Each walk starts at a row, and each symbol moves it to the next unit.
Each answer is a row, close to the row of the unit it stands for.
new walk
[ 25 -21  17 -18 -88  43  24 -27  17  50  30  -1   8  -9 -39  54 -44  19  28 -22 -27  -2  21]
!
[  5  90 -52  17  34  57 -16 -29 -22 -31  22  21  36 -32  24 -46  51 -44  -4  22  11  -7 -62]
$
[-21  13 -23  26  61  -3 -68  -2   3 -44  33 -17   5  11  14 -74  67   6 -25  17  55 -21 -18]
§
[-12 -47 -50  29  42 -34 -77 -20  47 -17  27 -58  -7  21  33 -52  20  37 -23  26  32  23  20]
@
[ -5 -49 -30  14 -10  23 -71 -22  62  -1  72 -55   5  32   8 -40  16  53  12  10  33   0  34]
§
[-13 -63  27  24  -7  13 -64  -8  11  42  55 -65 -19  53 -24 -14  18  50   4 -31  28 -32  56]
%
[-32 -79  35  21  43 -49 -52  28  18  16  18 -37 -46  60 -16 -24  15  45 -28 -18  32 -12  58]
~
[-10 -80  53  -1 -41 -44  -4   9  15  42 -20 -21 -45  32 -33  47 -49  35   0 -35 -29  25  66]
@
[  6 -77  20   8 -69  50 -33 -25  27  56  53 -26   1  30 -48  36 -16  45  37 -32   1 -18  43]
~
[  45  -27   18  -13 -105   48   20   -9   10   70   30   -7    9   -5  -32   54  -55   10   36  -33  -35   -2   23]
%
[ 30 -26  26 -43 -64   4  55  -5  -1  32 -37   5 -16 -29 -22  76 -62   4  14 -22 -62  16  18]
@
[ 43 -18   7  -2 -95  57  28  -9   6  57  26  -2  14  -3 -33  56 -50  17  26 -29 -21  -1  14]
%
[ 26 -21  28 -30 -69 -12  54   8  -1  47 -21  24 -12 -11 -20  73 -69 -18  21 -18 -53  19  18]
@
[ 40 -20  22 -11 -92  43  19  -3   8  46  19 -10   9  -7 -44  55 -45  21  29 -33 -31   1  25]
!
[  9  97 -45  16  28  55  -2 -31 -20 -45  26  17  45 -28  23 -52  55 -51  -5  21  25  -5 -61]
%
[-12  60 -20 -13  74 -34  41  -1 -19 -57 -58  32   0 -37  34 -39  33 -32 -30  36   3  14 -36]
§
[ -6  -8 -52 -16  41 -88  25   9  23 -42 -62   0 -17 -38  58 -32 -17  -9 -20  44 -16  37   8]
§
[ -31  -33   24  -17   26 -117   34   27   -6  -10  -92   10  -49   -4    6    9  -37  -21  -26    4  -37   16   36]
§
[-32  35  54  -4  78 -52  41  37 -45 -11 -69  55 -27 -11  -5  12  10 -32 -37 -14 -21  -4 -13]
§
[-24  63 -21  -6  68 -34  38  -4 -16 -60 -52  40  -2 -40  29 -38  29 -43 -21  28  -4   7 -56]
@
[  4  78 -58   3  27  52  -8 -30 -14 -46  28  30  29 -42  18 -52  53 -30   1  30  33  -6 -49]
@
[ 37  32 -24  25 -37  95 -29 -32  -5  -2  84   2  39  -6 -10 -28  25   5  28   8  34 -26 -33]
%
[ 14  80 -64  16  30  59   2 -24 -15 -48  18  28  41 -44  27 -48  53 -17   1  19  33  -3 -59]
~
[ 34  68 -29 -24 -31  55  52 -18 -20 -21  -6  37  45 -67  12   0  -5 -50  19   1 -29  11 -56]
§
[ 51   8 -61 -48 -77   7  49 -23  43   0 -27   9  19 -52  30  21 -60  -7  19  10 -46  34 -11]
!
[-33  29  61   0  67 -54  34  55 -57 -18 -71  58 -22   5  -9   9  19 -41 -30 -11 -10  -9 -15]
§
[-21  63  -8  -9  70 -40  35  24 -11 -57 -62  45   0 -51  44 -32  28 -45 -18  36   4   9 -43]
@
[ 14  74 -48   1  26  61  -9 -24 -11 -52  31  23  36 -35  28 -46  60 -28  -1  29  38  -2 -60]
%
[-38  50 -20   0  67 -32  36   7 -28 -61 -54  42   0 -39  38 -34  20 -46 -21  32  -2   7 -35]
§
[  -9  -12  -48  -31   23 -101   17    1   36  -32  -75   -6  -21  -27   59  -44  -18    8  -18   32   -6   45    6]
§
[ -41  -42   37  -29   24 -102   32   29   -9   -3  -74   15  -39   10    3   21  -47    0  -22    5  -30   22   29]
new walk
[ -28  -28   35  -13   29 -102   30   28  -10    2  -86    2  -55    5   14   23  -33   -7  -19    0  -33   11   17]
@
[  7 -90  60 -16 -32 -63   0  23  31  41 -27 -22 -43  47 -26  42 -66  28  10 -21 -23   6  74]
!
[-39  26  -6  12  91 -53 -20  14  -5 -54 -28   5  -2  -5  42 -44  57 -22 -46  29  33  13 -26]
~
[-18  67 -24 -13  78 -37  22   0 -14 -63 -64  27  10 -32  38 -27  14 -33 -25  35   7   9 -44]
@
[ 18  75 -51  19  29  58   5 -22 -12 -50  28  17  38 -29  31 -55  39 -26   6  32  23   1 -62]
§
[ 20 -33 -99 -21 -29 -29 -22 -34  69  -9   8 -43  -1 -20  50 -42 -27  23  23  45 -18  40  17]
~
[ 45  14 -57 -46 -63  16  47 -24  39  14 -33  14  24 -48  25  11 -52 -10  23  21 -49  36  -7]
§
[ 28 -28  29 -25 -68  -1  51   8 -11  33 -35  22 -11 -14 -16  72 -66  -4   8 -20 -62  18  13]
$
[ -9 -87  50  -6 -17 -53   2  33  15  49 -31 -20 -29  23 -19  61 -45  28   2 -36 -31   5  45]
$
[-45 -72  45  30  42 -55 -44  16  16  15  12 -41 -40  65 -23 -17  10  33 -21 -12  26  -2  47]
§
[-47 -11  47  43  82 -13 -44  37 -56  -5  27  -9 -25  54 -30 -30  48   4 -26  -9  46 -31   1]
~
[-30  31  91  17  31  29  12  33 -57   9   2  42 -14  20 -52  28  26 -25   4 -41  18 -50 -13]
@
[ 10   4  43  26 -27  87 -32  -5 -40  42  73  -3   9  12 -55  42  36   8  12 -35  32 -33   7]
~
[ 44  23  31   7 -71  87  29  -7 -39  38  35  21  32 -17 -46  55 -23   0  32 -46 -23 -20   2]
§
[ 48  39 -26 -21 -62 100  28 -36  -5  16  41  23  49 -34  -5  13 -13  -8  38   3 -16  -9 -47]
§
[ 48   2 -53 -13 -95  59  11 -38  45  25  29 -17  26 -31   0  16 -45  22  41  14 -23  13   6]
$
[ 39 -41 -63   8 -83  55 -44 -29  47  11  63 -55  24  -2   7 -17 -13  46  26   0  10  -5  16]
%
[ 22 -25 -91 -24 -31 -31 -26 -34  74 -13   8 -46   8 -23  36 -38 -33  29  17  41 -19  53   5]
§
[-25 -69  44  -8 -22 -53   7  26  14  35 -31 -25 -44  39 -21  46 -55  25   0 -31 -25  -3  66]
@
[  9 -56  33   6 -74  30 -26  -4  21  52  61 -33   1  36 -44  28 -32  40  25 -28  11 -12  39]
§
[ -3  -1  43  21 -36  87 -30  -4 -27  41  74  -1  17  39 -55  25  23  13  26 -48  13 -35 -19]
!
[ -8 -47 -38  15  46 -51 -74 -22  33 -19  12 -55 -11  25  42 -68  26  35 -16  24  41  14  31]
~
[ 34 -42 -92  -8 -28 -31  -2 -43  73 -15   2 -48   4 -21  55 -28 -34  31  13  49  -6  59  17]
%
[ -7 -11 -48 -23  21 -96  22  -3  45 -41 -62  -7 -17 -32  36 -25 -29 -16 -12  47 -30  52  11]
~
[ 24   5 -41 -47 -13 -55  60  -5   4 -17 -78  23  -2 -46  55   0 -48 -28   5  25 -42  53  -7]
$
[ -1  -5 -38 -20  46 -85  27   1  28 -42 -68  -5 -13 -28  40 -19 -24   4 -29  47 -10  45   8]
~
[ 11   4 -35 -46 -27 -60  63  -3  26 -22 -89  28 -10 -51  37  11 -63 -19   5  39 -39  50 -19]
$
[-10  -9 -43 -19  29 -89  16  -4  37 -37 -70  10 -11 -29  51 -36 -27  -4 -11  43 -20  38   0]
@
[ 16 -45 -87 -17 -22 -50 -17 -34  81 -14  -6 -43  -4 -29  58 -28 -31  39   2  28 -14  37  23]
@
[ 29 -28 -49   0 -75  58 -29 -35  44  25  63 -44  23  11   7   0 -24  35  29   7  13  13  19]
~
[ 62 -15 -42 -21 -89  66  17 -51  28  27  45 -12  29 -25   1  25 -46   6  39  11 -13  17   5]
new walk
[ 38 -22 -52  -7 -64  43 -48 -25  55  33  66 -59  22   7   2 -14 -21  39  46   2   9  -5  11]
%
[ 21 -28 -88 -11 -29 -33 -17 -29  77 -24 -12 -50   4 -32  55 -40 -26  12   1  57  -8  39  16]
%
[ -9  -7 -40 -15  31 -87   4  -1  39 -38 -55  -5 -16 -29  57 -17 -11  -7  -7  47 -23  37  11]
§
[-23 -32  38 -15  30 -84  42  39  -6   3 -82  13 -44   6  18  23 -28   1 -21   9 -33  29  27]
$
[ -60  -51   21    1   70 -112  -26   28   11  -19  -51  -14  -59   26    7  -15    1   16  -36    4    2   -6   39]
~
[ -21  -41   39  -16   35 -100   35   34   -1   -1  -74   -2  -44   -1   13   22  -32    0  -16   -6  -42   19   28]
§
[-29  41  54   4  76 -55  44  35 -48 -20 -63  49 -21   3  -9   6  12 -33 -30  -7 -10   4  -9]
§
[-19  64 -21   4  76 -34  27  11 -17 -55 -70  33   9 -38  41 -28  19 -45 -16  28 -11  18 -58]
§
[-16  -9 -42 -33  30 -98  18   7  27 -44 -81   1 -15 -22  42 -22 -20  -1 -16  44 -35  45   3]
§
[-43 -37  37 -16  30 -92  31  43  -5 -18 -84  11 -37  16  13  18 -34   3 -21   9 -37  25  36]
$
[-37 -53  28   2  73 -99 -17  34   4  -8 -44 -28 -50  27  15 -25   5  12 -33   5   9  22  29]
§
[-53  27  52  26  92 -61 -11  46 -35 -17 -36  17 -29  19  -3 -20  39  -9 -33  -2  24 -21  -2]
@
[-56   1  54  40  69  -7 -56  28 -47   6  22  -3 -18  56 -26 -19  54  11 -12 -22  39 -34  16]
@
[-20  -5  56  49  26  50 -50   7 -20  23  68 -27   7  47 -42  -3  39  34  -4 -34  47 -38  24]
~
[ 10 -12  39  26 -42  93 -27  -3 -37  45  75  12   7  29 -50  42  25   5   9 -35  24 -26 -15]
$
[-15 -17  35  52  18  55 -68   4 -24  23  80 -11   7  60 -45 -16  49  28  -8 -35  41 -36   8]
§
[ -4  13 -31  40  34  48 -64 -14  14  -6  80 -31  19  27 -10 -50  62  20   4   2  58 -43 -19]
%
[-30  22 -34  38  79   6 -50  -3  10 -36  29 -15   2   8  21 -67  58   8 -23  14  61 -16 -18]
§
[ -9 -34 -51  21  36 -39 -73 -20  50 -20  17 -54  -7  26  36 -65  22  37  -4  31  36   9  18]
§
[-43 -71  38  26  40 -52 -69  33  22   7   7 -48 -45  59 -18  -9  18  41 -31 -11  22  -1  52]
%
[ -65  -48   18   14   75 -102  -15   36    3  -15  -52  -17  -40   33    2  -11   19   18  -17   -8    9    4   38]
@
[-38 -87  30  32  32 -52 -53  18   7  23   0 -40 -34  51 -15 -16  23  46 -19 -21  28 -17  49]
%
[-52 -44  40  -2  70 -96 -17  32  15 -14 -33 -15 -38  29  10 -27   3  10 -45   5  -3  17  28]
@
[-38 -56  31  23  43 -61 -72  29  15  27   4 -43 -53  64  -9 -24   2  55 -24  -1  30 -10  59]
%
[-43 -46  21   5  77 -94 -16  33  11  -9 -48 -25 -45  35  -4 -11   7   7 -37   2  12  14  33]
~
[ -21  -25   36   -8   31 -107   27   45   -5    4  -88    7  -46    7   14   13  -26   -5  -26   -1  -48   20   28]
$
[-32 -40  23  10  88 -91  -8  23  -3 -23 -47  -4 -45  33  -6 -22  -3  11 -44  -3   7   2  44]
§
[-53  20  49  22 104 -70 -17  19 -30 -27 -28  18 -20  24   3 -21  43   3 -42 -10  20  -4   0]
§
[-46  20  -7  16  93 -57 -21  11  -9 -64 -26  11  -6  11  39 -64  58 -10 -34  20  33   3 -25]
~
[ -7  64 -19 -18  71 -41  22  10 -19 -59 -49  40  12 -32  37 -37  27 -45 -21  33  -9   9 -37]
$
[-49  26 -10  14  89 -61 -10   0 -10 -44 -22   6 -14   0  34 -64  57  -9 -24  26  40   1 -27]
new walk
[ -2 -83  59  -7 -24 -44  -2  15   8  49 -11 -21 -29  33 -16  39 -47  28  -1 -30 -31   4  55]
~
[ 33 -24  21 -29 -68   3  74  -2  17  44 -41  19   3 -20 -27  59 -68 -12  27 -23 -55  10   8]
§
[ 29  36  40 -17 -47  42  61  10 -54  22 -21  59  12 -20 -32  57 -31 -42  26 -24 -40   3 -22]
%
[ -2  44  30 -21  14 -18  70  20 -34 -13 -72  68 -13 -23  -7  43 -10 -48  -5  -1 -44  12 -32]
§
[ 21  62 -12 -38  21 -16  74 -13 -17 -28 -77  45  15 -52  22  -9  -8 -47  -3  20 -28  35 -46]
§
[ 20  17 -40 -48 -18 -48  67 -15  18 -21 -81  18   0 -49  52  20 -55 -32  -2  32 -41  51  -8]
§
[ -5   1  21 -41 -30 -59  78  27  -4  11 -66  22 -12 -21   6  43 -70 -21   8 -12 -63  31  21]
@
[ 26 -30  19 -37 -79 -16  62   0   0  45 -44   5 -24 -30  -6  58 -75  -6  13 -20 -55  17  23]
!
[-16  64 -18   0  70 -40  27  17 -10 -57 -54  35  11 -35  36 -37  28 -30 -23  37  -8  18 -35]
~
[ 10  64 -13 -44  16 -13  70  -6 -27 -37 -53  52  18 -49  28  12 -21 -65   2  13 -39  24 -44]
@
[ 36  74 -46 -20 -35  58  58 -29 -12 -31  -7  39  43 -56   3   8   0 -50  21  20 -27  15 -44]
$
[ 10  82 -64  24  32  51   5 -18 -21 -49  15  19  42 -41  30 -40  39 -36  -5  26  35  -9 -52]
~
[ 45  77 -33 -21 -40  58  62 -15 -12 -15  -8  55  41 -47   4   7  -4 -41  18  15 -33  10 -60]
$
[ -1  76 -56   0  22  49  -3 -23  -9 -47  25  17  42 -34  44 -37  46 -34   0  24  26  -4 -64]
@
[ 24  42 -30  28 -35  95 -16 -34   0   3  75 -13  48  -7  -2 -24  19  -2  28  -7  25 -15 -30]
!
[-33 -70  33  15  30 -61 -52  20  11  10   6 -35 -37  63 -10 -12   8  49 -25  -5  34  -1  52]
@
[-12 -60  24  30  -7  22 -71  11  17  32  67 -50 -13  68 -32  -4   8  48  12 -33  25 -19  51]
%
[-46 -74  32  30  54 -60 -52  23  22  17   2 -34 -23  58 -11  -4  13  51 -23 -10  16 -19  71]
§
[-44  -3  52  45  68 -15 -50  23 -23   1  21  -8  -5  58 -27 -26  50  -2 -32 -29  50 -36  14]
@
[-20 -24  41  33  22  45 -69   4 -23  27  72 -15   2  40 -37  -9  42  38  -2 -26  56 -38   2]
%
[-54  -8  62  47  69 -10 -39  32 -39 -10  19  -3 -18  50 -25 -20  52  15 -11 -21  49 -38  14]
~
[-14  34  94  23  20  30   9  36 -71  20   9  35   1  15 -38  24  35 -27 -15 -43  12 -41 -13]
~
[ 26  40  40 -19 -52  46  63   3 -35  11 -27  57   1 -22 -42  63 -27 -45  17 -35 -32  -8 -15]
$
[-34  36  92  18  35  24  25  41 -72  15   4  32   1  26 -60  37  22 -22   0 -46  16 -34 -12]
~
[ 23  45  45 -18 -44  56  75  11 -55  13 -22  59  15 -30 -39  59 -24 -36  21 -30 -35  -2 -25]
%
[ -5  45  29 -34  13 -27  76  20 -42  -5 -72  69 -11 -34   2  45 -14 -51  -1 -10 -40   7 -31]
@
[ 18  52  45 -22 -43  41  72   7 -47  29 -11  61   9 -22 -26  67 -20 -27  10 -28 -33   3 -32]
%
[-11  39  54 -21   7 -29  74  22 -38  -8 -65  60   6 -18 -18  51 -23 -54 -14   9 -48   8 -24]
$
[-39  29  61 -14  59 -54  28  44 -41 -25 -63  39 -24  -5  -2   6  10 -51 -41 -17 -12  -6 -14]
$
[-54   3  43  25  98 -60 -17  44 -29 -18 -42  12 -24  26 -12 -25  53  -2 -42 -11  24 -17  -5]
@
[-42  -2  59  32  85  -8 -57  18 -48  -3  20 -14   7  48 -35 -34  51   8 -24 -13  46 -34  11]
new walk
[ -7  33  76   7  21  35  18  41 -78  29   3  34   2  27 -46  31  21 -28 -14 -36  10 -40 -16]
!
[-28 -26 -30   7  64 -90 -19  -4  33 -47 -41 -37 -24  19  36 -58   3  12 -38  32  18  25  11]
§
[-44 -44  16   3  79 -97 -14  36  -3 -21 -46 -10 -44  36  15 -27  13  10 -23   2  12  13  34]
@
[-39 -71  39  21  32 -61 -57  21  11  14  -1 -48 -28  56 -14 -10  12  38 -14 -20  24 -14  53]
%
[ -50  -51   28   11   71 -102   -4   27    1  -10  -41  -11  -48   32    9  -15    6   29  -18   -2   14   -5   27]
@
[-34 -69  34  30  42 -51 -63  20   6  19   8 -44 -33  50 -11  -7  15  49 -12 -15  24 -12  48]
%
[-48 -46  32  13  72 -96   0  36  -2 -17 -50 -18 -39  38   5 -19  -9  23 -43   3   7   8  43]
@
[-32 -78  26  34  47 -57 -57  14  -3  26  19 -34 -51  68  -7 -11   9  48 -24   0  32 -10  55]
%
[ -45  -44   33    7   69 -107  -24   42    5   -7  -55  -11  -49   38   15  -16   -6    5  -33   -6    7   11   31]
§
[-48   6  43  29  87 -52 -11  42 -32 -19 -29  12 -18  29 -12 -30  28 -26 -27   0  20 -13   8]
~
[-40  43  49   0  71 -39  53  40 -50 -30 -72  55 -11  14 -11   7  15 -42 -25 -12  -4  -9 -16]
@
[-22  36  87  26  19  32  17  32 -79  19  13  38   0  15 -47  32  27 -18 -12 -44  -5 -45 -15]
$
[-46 -12  51  43  75 -11 -52  31 -38  -5  19 -11  -4  53 -20 -23  65   3 -31 -18  45 -44  22]
§
[-26  13 -14  28  83   8 -55  -9 -11 -34  28 -24   8  24  18 -61  63   9 -27  19  56 -15 -11]
~
[ 13  73 -44  10  35  40 -15 -24 -14 -37  16  17  44 -29  19 -34  55 -24  -2  22  34  -7 -48]
§
[ 16 -27 -90 -20 -35 -38 -10 -25  77 -29   3 -54  -3 -24  62 -29 -22  32  -1  43 -12  39  14]
!
[-60   9  57  29  88 -67 -19  45 -44 -19 -40  11 -28  29  -1 -32  29  -7 -36   4  16 -14   9]
~
[-31  35  53   8  59 -47  39  45 -50 -22 -71  49 -17  -6   0  17   5 -40 -31  -7 -12  -3 -12]
@
[-25  33  92  22  34  41  17  41 -64  22   2  46  -8  28 -37  46  28 -25  -5 -46   6 -45 -13]
§
[  5  79 -40  12  39  53   7 -16  -3 -42  20  21  44 -36  34 -62  60 -38  -8  28  29  -7 -50]
%
[ -1  53 -26  -6  76 -53  34  18  -6 -39 -54  38  -3 -35  33 -39  18 -40 -38  19  15  21 -52]
~
[ 11  69 -25 -29   2 -13  64  -3 -14 -37 -56  33  16 -67  30  15 -14 -38 -14  20 -38  19 -45]
§
[ 20   8 -46 -36 -15 -56  64  -9  29 -17 -79  30   4 -59  27  14 -50 -23 -10  26 -50  39  -8]
$
[-13   0 -49 -17  47 -85  34 -13  22 -45 -69   1 -16 -23  55 -28 -23  -5 -12  46 -13  40  -5]
§
[-27 -27  31 -12  42 -95  36  35  -9  -1 -79   7 -37   5  12  21 -31   5 -16  14 -29  24  33]
@
[ -1 -77  44  -7 -18 -50   8  25  15  44 -24 -24 -40  36 -34  41 -57  40 -11 -28 -30   3  58]
%
[-30 -23  40 -10  34 -88  31  31  -5   4 -67  -3 -40  -1  14  26 -24   3 -23  11 -28  24  15]
~
[ -1  -5  36 -34 -29 -60  70  22  -4  13 -78  25 -28 -24  12  44 -48 -32   0  12 -55  36  12]
$
[-31 -31  50 -18  36 -89  41  32  12  -7 -86   9 -42   1  13  13 -26  -2 -24   6 -23  22  23]
@
[-13 -73  65 -15 -39 -56   6  12  16  48 -26  -9 -40  30 -18  48 -41  32   2 -23 -31  12  53]
@
[ 14 -66  19  13 -72  46 -42  -9   3  44  53 -32   3  34 -43  35 -29  37  28 -40  -3 -22  46]
new walk
[ 21 -15  19 -41 -92  -8  61  -5  -3  31 -29  26  -3 -22 -10  61 -60 -16  13 -15 -59  25  17]
!
[-13  55 -21   0  67 -45  41  12 -27 -55 -57  40   4 -35  52 -32  23 -41 -18  28  10  34 -39]
§
[-11  12 -47 -23  27 -74  16   1  29 -35 -63   5 -23 -38  51 -27 -25  -9 -13  34 -13  41  -4]
§
[-28 -29  39 -20  27 -92  33  27   0  -1 -80  29 -36  10   6  23 -33 -18 -24  -3 -35  22  18]
@
[ -6 -86  47  -8 -30 -44  16  30  13  54 -30 -15 -32  29 -26  47 -51  29 -10 -33 -18  13  68]
@
[ 14 -57  29  21 -75  44 -32 -11  16  46  58 -35   4  34 -28  33 -16  40  21 -23   2 -25  44]
~
[  38  -27   14  -14 -106   43   19   -4    4   60   19    0    6   -8  -41   55  -40    8   37  -16  -32    6   22]
§
[ 41  35  30  -5 -65  83  25  -9 -18  40  35  14  38  -7 -47  57 -21 -24  24 -30 -24 -23 -15]
$
[ 20   4  52  33 -40  94 -25   1 -37  42  71   3  18  29 -57  22  11  12  13 -46  12 -49  -3]
$
[-13  -6  37  38  14  47 -64  13 -22  22  74 -33   0  52 -47  -7  42  21  -3 -25  44 -46  11]
§
[  4  10 -30  33  18  63 -60 -13   9  -8  67 -28  10  24 -19 -43  64  23  -5   7  58 -43  -8]
~
[ 25  36 -43  17 -18 103 -39 -35   4   2  84  -8  49 -12 -10 -20  34  13  25   1  32 -30 -30]
§
[ 44 -23 -60   1 -71  47 -36 -32  61  20  80 -53  21 -15  -9 -20   0  43  26  -2   6   2  21]
§
[  9 -60  28  -4 -70  46 -40  -7  12  49  68 -29  -6  37 -30  37 -28  33  31 -31  17  -9  37]
!
[-26  23 -22  34  78  -2 -68  -7   2 -33  31 -10  16   6  18 -73  65   4 -26  10  59 -25 -19]
%
[-33  21  -9  27  93 -47 -16  10 -12 -57 -24   3  -8   4  34 -52  41  -4 -31  24  30   0 -23]
@
[-31  17 -26  36  77   0 -64   0 -12 -39  39 -13  18  18   9 -65  71   8 -27  13  47 -10 -17]
@
[  1  17 -12  39  28  61 -70 -14  11  -6  85 -19  16  21  -5 -57  54  18  13 -10  57 -34 -20]
§
[ 12 -46 -30  29  -8  16 -82 -18  31   3  65 -66   1  30   8 -47  15  63   8  -3  36   0  16]
~
[ 26 -18 -49   6 -62  46 -42 -29  58  15  72 -47  18  -4   0 -11 -18  32  21   4  -2   7  27]
$
[  4 -44 -42  17  -6  14 -67 -32  32  10  73 -69   2  29   6 -44  14  44   6 -10  37 -14  31]
~
[ 35 -42 -56  -5 -71  59 -41 -41  57  28  74 -54  21   6  -1 -14 -10  37  31  10  14   8  22]
%
[ 19 -30 -81 -14 -38 -38 -12 -37  68 -18  -4 -41   7 -23  50 -35 -29  30  12  34 -12  31  14]
$
[-32 -33 -44  18  35 -50 -56  -8  40 -33  18 -56 -14  16  46 -59  16  28  -9  22  53   9  22]
§
[-40 -69  30  29  48 -52 -52  26  23  19   1 -40 -34  50 -18 -15  11  54 -18 -13  14  -8  54]
§
[-49 -17  49  37  77  -6 -53  26 -22  11  19 -10 -19  44 -32 -18  57  12 -20 -20  51 -31  14]
@
[-24 -16  21  42   1  47 -60  12 -23  23  80 -15  -4  66 -42  -9  50  14  -9 -25  50 -45  17]
%
[-52 -11  55  48  78 -16 -59  44 -49   2  30  -5 -19  62 -21 -26  51  16 -17 -14  44 -32   3]
§
[-24   9 -21  33  73  -4 -59  -9   1 -40  19  -7   2  12  18 -72  64  26 -15  26  63 -21 -17]
§
[-24 -37 -42  19  43 -53 -79  -6  49 -12  21 -53  -5  20  20 -60  19  33 -16  22  45  11  27]
§
[-42 -76  33  23  42 -57 -57  25  12  15   0 -53 -35  63 -22 -23  17  39  -5 -21  22   2  53]

Each unit has one place in each of these: a chain of 3, a loop of 4 and a chain of 3.
